Below are the code and all the weights of a small trained network. Each question names an input and a class and asks about switching units off, where a switched-off unit gives its printed mean instead of its output.

import numpy as np


def w(rows, s, z=0):
    codes = np.array(rows[::2]) - 128.0
    scale = np.full(codes.shape[1], s)
    scale[-1] = z or s
    return codes * scale


def f(y):
    return y / 2 * (1 + np.tanh(0.7978845608 * (y + 0.044715 * y**3)))


def log_softmax(a):
    a = a - a.max(-1, keepdims=True)
    return a - np.log(np.exp(a).sum(-1, keepdims=True))


def net(x, mask):
    res = np.array(x, float).reshape(1, 5) / 4 @ E
    y = f(res @ A[0][:, :-1].T + A[0][:, -1])
    res = res + np.where(mask, y, B[0][:, -1]) @ B[0][:, :-1]
    return log_softmax(res[-1] @ U[:, :-1].T + U[:, -1])


A, B = {}, {}
E = w([
[195,197,103,169,86,171,224],'x0',
[193,139,132,42,26,181,70],'x1',
[105,136,145,6,172,149,214],'x2',
[123,127,126,129,127,130,128],'x3',
[147,43,33,110,105,49,168],'x4',
],0.012)
A[0] = w([
[179,114,104,201,120,95,55,129],'n0',
[136,127,133,54,198,178,181,166],'n1',
[181,198,100,183,108,173,227,97],'n2',
[143,121,92,190,62,165,81,110],'n3',
[143,73,54,116,80,82,162,64],'n4',
[116,89,170,90,145,77,74,54],'n5',
[141,166,177,127,148,218,118,76],'n6',
[87,152,116,85,165,178,214,114],'n7',
[77,65,179,96,106,101,40,57],'n8',
[128,143,133,221,86,135,74,141],'n9',
[158,136,109,83,58,141,60,100],'n10',
[121,139,135,209,190,105,201,133],'n11',
[74,201,244,162,156,179,91,67],'n12',
[169,184,112,91,5,189,118,143],'n13',
[199,195,108,186,80,153,189,2],'n14',
[128,124,127,67,144,171,150,77],'n15',
[203,152,102,116,104,173,157,120],'n16',
[112,112,124,189,96,134,112,118],'n17',
[163,78,103,135,130,95,151,24],'n18',
[169,155,133,227,116,135,95,91],'n19',
[98,165,128,214,200,114,188,111],'n20',
[144,174,166,155,138,199,109,44],'n21',
[151,142,95,153,66,140,202,74],'n22',
],0.013,0.0048)
B[0] = w([
[113,184,146,21,146,120,130,201],'n0',
[82,193,207,65,109,134,121,208],'n1',
[61,158,81,146,213,156,176,219],'n2',
[113,160,169,85,103,128,151,196],'n3',
[220,67,72,96,58,28,201,201],'n4',
[53,122,70,185,208,179,77,168],'n5',
[185,150,71,113,95,116,161,198],'n6',
[122,207,163,67,112,111,134,198],'n7',
[49,179,79,211,188,226,128,187],'n8',
[137,203,182,57,135,104,164,206],'n9',
[166,90,169,183,81,147,86,202],'n10',
[138,111,184,195,61,131,30,201],'n11',
[197,80,5,130,100,87,198,224],'n12',
[141,75,188,205,66,132,20,250],'n13',
[58,123,80,155,239,173,108,206],'n14',
[133,179,190,63,111,89,114,172],'n15',
[105,181,120,172,102,119,96,196],'n16',
[111,169,170,71,132,84,165,166],'n17',
[144,65,85,115,127,45,150,162],'n18',
[113,206,169,71,116,124,106,200],'n19',
[178,117,197,217,40,123,49,203],'n20',
[181,64,59,119,105,84,193,187],'n21',
[108,151,67,161,208,178,165,185],'n22',
],0.011,0.02)
U = w([
[141,96,191,184,69,123,50,251],'0',
[95,161,195,6,107,128,157,49],'1',
[65,127,84,160,188,159,135,115],'2',
[172,79,44,95,74,68,188,33],'3',
],0.018,0.0033)

Each question gives the input, the list of numbers given to net, and the class t.
The units are the neurons (one row each of A and B). Each row of codes is followed by its name. A weight is (code - 128) times the scale printed after its matrix; where a second scale follows, it is the last column's (A, B and U).
mask holds one flag per neuron, in row order. A switched-off neuron (its flag False) gives its mean, the last column of its row in B, instead of its output. The means were averaged over made-up inputs and are rounded, as every weight is.
A unit's drop is (log p(t) with every unit on - log p(t) with that unit switched off) / (log p(t) with every unit on - log p(t) with every unit switched off).
The circuit of an input: a set's keep is (log p(t) with only the set's units on - log p(t) with every unit switched off) / (log p(t) with every unit on - log p(t) with every unit switched off). Starting from the 12 units with the biggest drops (on a tie, the unit counted first), units are removed one at a time, each time the one whose removal leaves the highest keep (on an exact tie, the one counted first), for as long as the keep stays at least 0.8.
circuit, biggest first: the units of the circuit, biggest drop first
top k neurons: the k neurons with the biggest drops, biggest first
drop when u is switched off: that unit's drop, to one decimal
input [-7,-1,-5,3,3], class 2: circuit, biggest first	[n8]
input [-8,-6,1,-5,6], class 2: top 2 neurons	[n13 n8]
input [0,4,4,-8,-4], class 0: top 2 neurons	[n13 n4]
input [2,4,-5,5,-4], class 1: top 2 neurons	[n9 n20]
input [-2,-2,-6,-1,-7], class 3: top 3 neurons	[n12 n21 n1]
input [2,-8,-6,-1,7], class 0: top 3 neurons	[n11 n20 n12]
input [8,-6,4,-7,-4], class 2: top 3 neurons	[n2 n14 n13]
input [4,-8,0,8,6], class 0: top 2 neurons	[n11 n20]
input [8,-7,2,7,2], class 2: top 3 neurons	[n2 n14 n22]
input [-5,-5,-8,-1,-7], class 1: top 3 neurons	[n9 n19 n0]
input [7,5,-8,-6,-3], class 1: top 2 neurons	[n9 n19]
input [4,-8,8,-2,5], class 0: top 4 neurons	[n20 n11 n0 n9]
input [5,-5,2,-5,-7], class 3: top 3 neurons	[n12 n13 n21]
input [1,8,7,2,-8], class 0: circuit, biggest first	[n13]
input [6,-6,4,1,-6], class 0: top 4 neurons	[n20 n11 n4 n8]
input [-8,6,2,-2,-8], class 2: drop when n8 is switched off	1.7
input [-5,2,3,-8,-7], class 3: drop when n12 is switched off	0.5
input [7,3,4,-4,-6], class 2: drop when n2 is switched off	0.4
